Here is a tiny trained network, its code and every weight. The questions are about switching its units off for an input and a class, where a switched-off unit gives its printed mean instead of its output.

import numpy as np


def w(rows, s, z=0):
    codes = np.array(rows[::2]) - 128.0
    scale = np.full(codes.shape[1], s)
    scale[-1] = z or s
    return codes * scale


def f(y):
    return np.maximum(y, 0)


def log_softmax(a):
    a = a - a.max(-1, keepdims=True)
    return a - np.log(np.exp(a).sum(-1, keepdims=True))


def net(x, mask):
    res = np.array(x, float).reshape(1, 7) / 4 @ E
    y = f(res @ A[0][:, :-1].T + A[0][:, -1])
    res = res + np.where(mask, y, B[0][:, -1]) @ B[0][:, :-1]
    return log_softmax(res[-1] @ U[:, :-1].T + U[:, -1])


A, B = {}, {}
E = w([
[72,206,142,130,223,99,102],'x0',
[74,131,23,51,147,245,249],'x1',
[118,127,153,175,60,151,130],'x2',
[153,51,107,164,170,225,2],'x3',
[142,27,142,144,91,66,198],'x4',
[215,218,180,234,69,224,136],'x5',
[127,156,187,225,214,89,148],'x6',
],0.0087)
A[0] = w([
[102,96,157,134,224,83,68,143],'neuron 0',
[60,173,113,133,138,154,198,199],'neuron 1',
[128,159,127,134,117,149,170,195],'neuron 2',
[119,142,158,104,130,57,118,163],'neuron 3',
[139,129,139,156,105,98,116,3],'neuron 4',
[111,126,158,113,112,42,165,203],'neuron 5',
[198,139,156,196,92,158,150,111],'neuron 6',
[123,115,102,145,92,139,67,77],'neuron 7',
[124,2,94,117,98,107,141,150],'neuron 8',
[168,133,168,178,103,145,136,224],'neuron 9',
[161,114,128,123,102,154,69,23],'neuron 10',
[118,133,118,141,146,58,211,154],'neuron 11',
[142,128,212,221,115,90,127,136],'neuron 12',
[119,215,129,150,145,140,135,143],'neuron 13',
[148,153,103,154,84,140,127,125],'neuron 14',
[118,151,123,120,105,12,116,127],'neuron 15',
[136,164,57,101,89,83,164,136],'neuron 16',
[163,132,88,98,131,213,149,154],'neuron 17',
[145,152,124,146,160,97,58,47],'neuron 18',
[77,163,90,111,147,131,184,131],'neuron 19',
],0.015,0.004)
B[0] = w([
[54,127,6,148,114,143,106,230],'neuron 0',
[153,75,138,95,129,199,98,211],'neuron 1',
[140,88,148,120,133,143,117,177],'neuron 2',
[118,116,141,97,114,62,144,191],'neuron 3',
[123,140,137,143,121,96,137,156],'neuron 4',
[110,134,145,82,151,91,176,205],'neuron 5',
[156,96,135,137,156,190,69,227],'neuron 6',
[143,103,145,96,166,103,154,173],'neuron 7',
[98,21,130,55,174,168,149,228],'neuron 8',
[141,107,121,153,134,163,41,215],'neuron 9',
[116,130,145,81,165,151,162,177],'neuron 10',
[156,110,178,97,173,92,198,199],'neuron 11',
[172,164,140,161,78,64,108,248],'neuron 12',
[144,97,132,80,158,140,125,198],'neuron 13',
[144,114,128,134,145,139,107,170],'neuron 14',
[98,164,138,101,123,83,175,206],'neuron 15',
[99,131,101,121,135,147,133,187],'neuron 16',
[77,97,106,81,127,100,145,214],'neuron 17',
[106,129,89,144,97,102,154,194],'neuron 18',
[144,78,92,142,120,159,120,200],'neuron 19',
],0.013,0.017)
U = w([
[105,78,155,1,142,104,236,113],'0',
[94,204,172,160,80,179,187,5],'1',
[105,46,54,78,133,239,68,221],'2',
[111,252,80,210,71,13,96,184],'3',
[211,144,241,218,105,143,42,72],'4',
],0.0076,0.0028)

Each question gives the input, the list of numbers given to net, and the class t.
The units are the neurons (one row each of A and B). Each row of codes is followed by its name. A weight is (code - 128) times the scale printed after its matrix; where a second scale follows, it is the last column's (A, B and U).
mask holds one flag per neuron, in row order. A switched-off neuron (its flag False) gives its mean, the last column of its row in B, instead of its output. The means were averaged over made-up inputs and are rounded, as every weight is.
A unit's drop is (log p(t) with every unit on - log p(t) with that unit switched off) / (log p(t) with every unit on - log p(t) with every unit switched off).
The circuit of an input: a set's keep is (log p(t) with only the set's units on - log p(t) with every unit switched off) / (log p(t) with every unit on - log p(t) with every unit switched off). Starting from the 12 units with the biggest drops (on a tie, the unit counted first), units are removed one at a time, each time the one whose removal leaves the highest keep (on an exact tie, the one counted first), for as long as the keep stays at least 0.8.
circuit, biggest first: the units of the circuit, biggest drop first
most important unit: the unit with the biggest drop
k most important neurons: the k neurons with the biggest drops, biggest first
drop of u: that unit's drop, to one decimal
input [4,5,-2,-7,-2,3,-8], class 2: most important unit : neuron 1
input [8,-3,-1,1,-2,6,-1], class 4: circuit, biggest first : neuron 8; neuron 17
input [2,1,5,7,0,3,8], class 4: circuit, biggest first : neuron 12; neuron 8
input [-6,-4,0,5,-1,1,4], class 4: circuit, biggest first : neuron 12; neuron 17
input [2,-1,1,1,-5,-7,-8], class 0: 3 most important neurons : neuron 9; neuron 6; neuron 1
input [-6,-7,4,-6,-6,-1,-6], class 3: circuit, biggest first : neuron 8; neuron 1
input [-4,-7,3,7,8,7,-6], class 4: 3 most important neurons : neuron 12; neuron 0; neuron 17
input [-6,2,6,-6,8,3,-8], class 2: 2 most important neurons : neuron 6; neuron 15
input [-5,5,-8,-4,-8,-6,0], class 2: 2 most important neurons : neuron 19; neuron 1
input [7,8,-8,-5,-4,-3,-4], class 2: 2 most important neurons : neuron 19; neuron 1
input [1,-8,-1,-6,3,1,-2], class 3: 2 most important neurons : neuron 12; neuron 8
input [-6,-7,-3,-2,3,5,-7], class 4: 2 most important neurons : neuron 0; neuron 12
input [4,-6,0,-4,5,2,0], class 3: drop of neuron 12 : 0.2
input [5,6,-3,-5,2,6,-7], class 2: circuit, biggest first : neuron 1
input [5,5,8,-5,8,4,-4], class 2: drop of neuron 7 : 0.1
input [-6,1,7,-7,-7,7,2], class 4: drop of neuron 8 : 0.6
input [6,-7,3,-3,-1,2,6], class 3: drop of neuron 7 : 0.0
